Here is a tiny trained network, its code and every weight. The questions are about switching its units off for an input and a class, where a switched-off unit gives its printed mean instead of its output.

import numpy as np


def w(rows, s, z=0):
    codes = np.array(rows[::2]) - 128.0
    scale = np.full(codes.shape[1], s)
    scale[-1] = z or s
    return codes * scale


def norm(h):
    return h / np.sqrt((h * h).mean(-1, keepdims=True) + 1e-5)


def f(y):
    return y / 2 * (1 + np.tanh(0.7978845608 * (y + 0.044715 * y**3)))


def log_softmax(a):
    a = a - a.max(-1, keepdims=True)
    return a - np.log(np.exp(a).sum(-1, keepdims=True))


def net(x, mask):
    res = np.array(x, float).reshape(1, 4) / 4 @ E
    u = 0
    for l in range(3):
        y = f(norm(res) @ A[l][:, :-1].T + A[l][:, -1])
        res = res + np.where(mask[u : u + 11], y, B[l][:, -1]) @ B[l][:, :-1]
        u += 11
    return log_softmax(norm(res)[-1] @ U[:, :-1].T + U[:, -1])


A, B = {}, {}
E = w([
[138,116,235,158,130,115,36],'x0',
[127,127,128,125,129,129,127],'x1',
[37,149,179,145,162,191,174],'x2',
[101,134,200,95,10,81,194],'x3',
],0.011)
A[0] = w([
[132,89,29,67,112,148,158,99],'L0N0',
[162,84,194,138,138,103,64,73],'L0N1',
[213,95,62,96,90,84,86,43],'L0N2',
[103,112,219,162,149,153,64,113],'L0N3',
[152,122,68,132,201,143,88,78],'L0N4',
[90,168,94,157,220,185,103,94],'L0N5',
[2,164,161,187,170,194,197,1],'L0N6',
[140,89,97,159,115,152,179,49],'L0N7',
[65,120,66,59,156,173,211,91],'L0N8',
[102,150,49,110,139,96,188,46],'L0N9',
[79,159,169,89,47,67,190,69],'L0N10',
],0.013,0.0086)
B[0] = w([
[170,185,132,195,100,105,106,218],'L0N0',
[191,192,97,178,81,117,141,192],'L0N1',
[82,170,93,2,185,84,86,208],'L0N2',
[152,229,113,183,98,159,147,236],'L0N3',
[146,23,135,141,89,180,179,224],'L0N4',
[136,49,139,131,165,179,161,238],'L0N5',
[29,180,113,2,200,94,71,240],'L0N6',
[158,161,180,171,139,116,120,130],'L0N7',
[176,214,149,182,93,154,131,239],'L0N8',
[217,174,167,168,114,119,154,184],'L0N9',
[80,29,140,175,72,145,156,254],'L0N10',
],0.013,0.0084)
A[1] = w([
[160,47,160,192,120,139,174,42],'L1N0',
[152,6,104,153,180,172,126,46],'L1N1',
[109,59,132,147,98,120,160,18],'L1N2',
[78,110,107,135,64,104,163,101],'L1N3',
[80,34,144,141,90,131,165,95],'L1N4',
[136,189,127,218,120,127,94,61],'L1N5',
[147,107,90,71,131,30,84,49],'L1N6',
[164,158,78,110,108,163,214,43],'L1N7',
[162,194,125,158,112,143,152,84],'L1N8',
[160,192,144,181,124,120,140,80],'L1N9',
[145,86,136,156,134,123,149,9],'L1N10',
],0.016,0.011)
B[1] = w([
[77,115,98,41,213,164,48,218],'L1N0',
[147,3,220,174,97,111,177,241],'L1N1',
[149,94,231,141,186,142,163,161],'L1N2',
[176,87,79,162,222,168,150,225],'L1N3',
[157,36,101,158,161,207,89,255],'L1N4',
[166,191,67,154,100,30,229,244],'L1N5',
[78,146,54,19,190,134,53,193],'L1N6',
[141,180,221,161,76,94,105,162],'L1N7',
[116,168,136,172,118,59,139,251],'L1N8',
[78,177,59,164,114,59,205,250],'L1N9',
[116,117,104,113,129,120,165,119],'L1N10',
],0.012,0.0061)
A[2] = w([
[133,45,125,153,130,159,103,140],'L2N0',
[149,15,144,142,82,133,136,88],'L2N1',
[144,128,127,44,144,104,33,40],'L2N2',
[181,175,113,168,127,120,106,45],'L2N3',
[153,148,162,120,126,136,76,9],'L2N4',
[105,79,126,128,94,181,75,103],'L2N5',
[165,190,130,194,110,135,157,105],'L2N6',
[181,111,86,46,103,55,92,120],'L2N7',
[132,142,147,129,121,116,110,58],'L2N8',
[77,156,142,5,166,125,98,125],'L2N9',
[161,94,149,110,102,118,133,89],'L2N10',
],0.02,0.013)
B[2] = w([
[187,56,170,170,165,71,203,245],'L2N0',
[204,70,186,159,175,141,116,235],'L2N1',
[85,183,158,145,133,196,119,169],'L2N2',
[110,182,36,140,96,113,149,165],'L2N3',
[144,148,105,128,134,151,124,124],'L2N4',
[155,178,141,138,137,91,146,186],'L2N5',
[121,193,71,105,58,67,114,245],'L2N6',
[109,149,148,139,215,215,149,181],'L2N7',
[153,128,92,109,126,149,142,118],'L2N8',
[49,125,118,34,211,249,16,222],'L2N9',
[137,148,167,148,190,112,118,136],'L2N10',
],0.019,0.013)
U = w([
[181,252,100,200,62,58,171,254],'0',
[216,45,194,203,132,118,189,32],'1',
[51,183,126,4,179,197,33,38],'2',
],0.022,0.003)

Each question gives the input, the list of numbers given to net, and the class t.
The units are the neurons (one row each of A and B). Each row of codes is followed by its name. A weight is (code - 128) times the scale printed after its matrix; where a second scale follows, it is the last column's (A, B and U).
mask holds one flag per neuron, layer by layer. A switched-off neuron (its flag False) gives its mean, the last column of its row in B, instead of its output. The means were averaged over made-up inputs and are rounded, as every weight is.
A unit's drop is (log p(t) with every unit on - log p(t) with that unit switched off) / (log p(t) with every unit on - log p(t) with every unit switched off).
The circuit of an input: a set's keep is (log p(t) with only the set's units on - log p(t) with every unit switched off) / (log p(t) with every unit on - log p(t) with every unit switched off). Starting from the 12 units with the biggest drops (on a tie, the unit counted first), units are removed one at a time, each time the one whose removal leaves the highest keep (on an exact tie, the one counted first), for as long as the keep stays at least 0.8.
circuit, biggest first: the units of the circuit, biggest drop first
unit that matters most: the unit with the biggest drop
top k neurons: the k neurons with the biggest drops, biggest first
k most important neurons of layer l: the k neurons of layer l with the biggest drops, biggest first
drop when u is switched off: that unit's drop, to one decimal
input [2,-8,5,-1], class 2: circuit, biggest first	L0N6
input [5,5,-1,5], class 0: 4 most important neurons of layer 0	L0N3, L0N1, L0N4, L0N5
input [-7,-1,-1,-6], class 0: top 2 neurons	L0N0, L0N8
input [-1,7,-7,-6], class 2: top 3 neurons	L0N2, L0N10, L1N6
input [7,-3,8,1], class 2: top 4 neurons	L0N6, L0N8, L0N0, L0N9
input [-7,0,3,8], class 1: top 2 neurons	L0N10, L0N3
input [-7,3,-4,8], class 1: top 2 neurons	L0N10, L0N3
input [7,6,-6,1], class 0: top 2 neurons	L0N1, L0N6
input [5,8,0,5], class 0: top 3 neurons	L0N3, L0N1, L0N4
input [-6,-6,6,0], class 0: top 2 neurons	L0N8, L0N9
input [-6,1,-5,8], class 1: drop when L0N10 is switched off	6.1
input [0,4,-8,0], class 2: drop when L2N5 is switched off	0.0
input [-5,-4,-5,7], class 1: drop when L0N10 is switched off	8.2
input [5,-1,-7,0], class 2: unit that matters most	L0N2
input [3,-3,-5,1], class 2: drop when L0N2 is switched off	1.2
